Below are the code and all the weights of a small trained network. Each question names an input and a target symbol and asks about switching units off, where a switched-off unit gives its printed mean instead of its output.

import numpy as np


def w(rows, s, z=0):
    codes = np.array(rows[::2]) - 128.0
    scale = np.full(codes.shape[1], s)
    scale[-1] = z or s
    return codes * scale


def norm(h):
    return h / np.sqrt((h * h).mean(-1, keepdims=True) + 1e-5)


def softmax(a):
    e = np.exp(a - a.max(-1, keepdims=True))
    return e / e.sum(-1, keepdims=True)


def log_softmax(a):
    a = a - a.max(-1, keepdims=True)
    return a - np.log(np.exp(a).sum(-1, keepdims=True))


def net(x, mask):
    ids = ['γδλσφψω'.index(c) for c in x.split()]
    T = len(ids)
    res = E[ids] + P[:T]
    u = 0
    for l in range(2):
        r = norm(res)
        for j in range(3):
            rows = slice(3 * j, 3 * j + 3)
            q, k, v = (r @ M[l][rows].T for M in (Q, K, V))
            z = softmax(np.where(np.tri(T) > 0, q @ k.T / 3**0.5, -1e9)) @ v
            o = O[l][rows]
            res = res + np.where(mask[u + j], z, o[:, -1]) @ o[:, :-1]
        u += 3
    return log_softmax(norm(res)[-1] @ U[:, :-1].T + U[:, -1])


Q, K, V, O = {}, {}, {}, {}
E = w([
[95,163,135,254,173],'γ',
[151,149,107,156,7],'δ',
[86,96,210,102,147],'λ',
[44,141,124,62,140],'σ',
[147,142,118,116,110],'φ',
[77,79,149,140,53],'ψ',
[107,112,240,181,33],'ω',
],0.01)
P = w([
[143,79,3,162,116],'0',
[138,142,121,179,66],'1',
[134,140,128,179,76],'2',
[128,136,132,180,85],'3',
[124,136,135,177,90],'4',
[121,134,140,177,96],'5',
[118,134,143,170,100],'6',
[116,138,140,175,105],'7',
[114,141,139,172,112],'8',
[113,144,138,168,115],'9',
[116,151,139,170,117],'10',
[117,160,139,166,120],'11',
[122,163,143,177,126],'12',
],0.0062)
Q[0] = w([
[158,175,8,132,149],'L0H1',
[97,115,179,108,130],'L0H1',
[134,153,127,88,34],'L0H1',
[205,73,145,131,126],'L0H2',
[76,154,227,162,89],'L0H2',
[107,112,161,152,59],'L0H2',
[157,108,140,98,37],'L0H3',
[69,151,169,111,163],'L0H3',
[130,165,91,169,64],'L0H3',
],0.012)
K[0] = w([
[173,194,50,2,105],'L0H1',
[118,119,125,202,154],'L0H1',
[197,128,125,138,53],'L0H1',
[187,125,205,234,160],'L0H2',
[31,231,149,125,157],'L0H2',
[87,217,130,146,106],'L0H2',
[155,131,194,196,195],'L0H3',
[113,138,138,105,153],'L0H3',
[173,111,60,226,135],'L0H3',
],0.0098)
V[0] = w([
[95,165,141,192,108],'L0H1',
[191,2,175,174,104],'L0H1',
[39,141,129,73,62],'L0H1',
[167,51,44,186,129],'L0H2',
[106,92,134,76,180],'L0H2',
[177,44,159,204,88],'L0H2',
[65,197,97,61,175],'L0H3',
[91,220,166,166,160],'L0H3',
[84,171,124,78,108],'L0H3',
],0.0077)
O[0] = w([
[109,136,118,161,43,253],'L0H1',
[77,186,29,83,230,180],'L0H1',
[38,91,209,153,114,151],'L0H1',
[103,67,86,183,140,122],'L0H2',
[183,82,59,43,174,53],'L0H2',
[33,2,148,131,141,169],'L0H2',
[32,124,15,232,195,41],'L0H3',
[121,161,204,250,211,188],'L0H3',
[104,70,85,214,2,98],'L0H3',
],0.0042,0.0062)
Q[1] = w([
[80,163,133,136,169],'L1H1',
[107,63,143,134,136],'L1H1',
[156,178,148,99,112],'L1H1',
[112,237,216,191,78],'L1H2',
[106,67,124,125,115],'L1H2',
[98,248,153,188,76],'L1H2',
[138,171,129,120,152],'L1H3',
[166,119,171,107,117],'L1H3',
[118,59,133,117,158],'L1H3',
],0.018)
K[1] = w([
[90,135,37,180,178],'L1H1',
[93,221,203,153,103],'L1H1',
[163,62,57,125,110],'L1H1',
[66,215,66,161,179],'L1H2',
[168,77,191,209,96],'L1H2',
[62,205,88,155,113],'L1H2',
[192,101,27,75,173],'L1H3',
[117,165,84,113,137],'L1H3',
[89,137,252,148,152],'L1H3',
],0.012)
V[1] = w([
[108,163,133,186,174],'L1H1',
[146,138,151,162,69],'L1H1',
[151,147,175,122,129],'L1H1',
[174,145,150,96,70],'L1H2',
[81,103,110,248,143],'L1H2',
[108,128,156,170,96],'L1H2',
[141,105,118,163,91],'L1H3',
[196,68,107,147,149],'L1H3',
[163,78,151,154,117],'L1H3',
],0.014)
O[1] = w([
[180,99,147,129,37,161],'L1H1',
[177,78,123,95,191,186],'L1H1',
[62,53,117,107,145,120],'L1H1',
[87,80,78,101,91,93],'L1H2',
[139,219,133,255,163,252],'L1H2',
[142,169,120,147,99,188],'L1H2',
[169,144,180,83,122,165],'L1H3',
[112,86,221,126,96,85],'L1H3',
[187,123,187,93,72,137],'L1H3',
],0.0084,0.015)
U = w([
[143,129,145,215,164,174],'γ',
[170,88,70,137,31,85],'δ',
[72,49,77,146,191,239],'λ',
[123,227,71,93,124,2],'σ',
[213,80,137,76,184,145],'φ',
[2,124,106,164,59,63],'ψ',
[71,99,210,111,91,122],'ω',
],0.013,0.0061)

Each question gives the input, a string of symbols that net reads in full, and the target symbol t.
The units are the heads (3 rows each of Q, K, V and O). Each row of codes is followed by its name. A weight is (code - 128) times the scale printed after its matrix; where a second scale follows, it is the last column's (O and U).
mask holds one flag per head, layer by layer. A switched-off head (its flag False) gives its mean, the last column of its rows in O, instead of its output. The means were averaged over made-up inputs and are rounded, as every weight is.
A unit's drop is (log p(t) with every unit on - log p(t) with that unit switched off) / (log p(t) with every unit on - log p(t) with every unit switched off).
The circuit of an input: a set's keep is (log p(t) with only the set's units on - log p(t) with every unit switched off) / (log p(t) with every unit on - log p(t) with every unit switched off). Starting from all 6 units, units are removed one at a time, each time the one whose removal leaves the highest keep (on an exact tie, the one counted first), for as long as the keep stays at least 0.8.
units of the circuit, in order: the units of the circuit, biggest drop first
most important unit: the unit with the biggest drop
which heads matter: for each layer, one digit per head in row order, 1 if its drop is at least 0.15 and else 0, layers parted by /
input ω δ γ ψ γ φ σ γ δ ω, target λ: which heads matter : 011 / 111
input ψ λ ω γ ω σ λ ω σ φ φ ω, target σ: units of the circuit, in order : L0H2, L1H2, L0H3, L1H3
input ω λ φ ω γ ψ σ γ δ γ φ λ φ, target λ: units of the circuit, in order : L0H2, L1H3, L1H2, L0H3
input γ δ σ ω ψ γ φ, target δ: most important unit : L0H2
input δ γ ω γ φ σ γ, target φ: units of the circuit, in order : L0H2, L1H2
input ψ δ ψ, target ψ: units of the circuit, in order : L1H2, L0H3, L0H2, L1H1
input γ σ γ γ ψ λ ω λ δ ψ φ ω φ, target δ: units of the circuit, in order : L0H2, L1H2, L1H1
input γ ω δ φ γ γ γ γ σ λ γ, target δ: units of the circuit, in order : L0H2, L1H2, L1H1
input ω γ ψ γ δ γ λ δ σ ψ ω φ ψ, target λ: units of the circuit, in order : L0H2, L1H3, L0H3, L1H2
input ω γ ω ω γ γ γ ψ φ σ, target λ: units of the circuit, in order : L0H2, L1H3, L1H2
input γ δ γ γ ω σ ψ γ ω, target δ: which heads matter : 011 / 011
input ω λ λ φ λ δ ω γ γ φ ψ γ σ, target λ: units of the circuit, in order : L0H2, L1H2, L1H3
input δ ψ σ, target φ: units of the circuit, in order : L1H2, L1H1
input γ φ ω δ ω ω ω σ γ σ, target σ: which heads matter : 011 / 011
input ω φ ω, target ω: units of the circuit, in order : L0H3, L1H2, L0H2, L1H1
input λ σ φ ω φ λ λ σ δ, target σ: which heads matter : 011 / 110
input δ φ δ, target δ: which heads matter : 011 / 010
input δ σ ω γ ψ γ δ, target φ: which heads matter : 011 / 110
input ω δ λ φ δ φ γ ω δ σ γ γ γ, target λ: most important unit : L0H2
input δ φ ω σ γ λ γ ψ γ φ γ φ, target φ: which heads matter : 010 / 010
input φ γ ψ δ σ γ ψ δ, target ω: which heads matter : 010 / 011
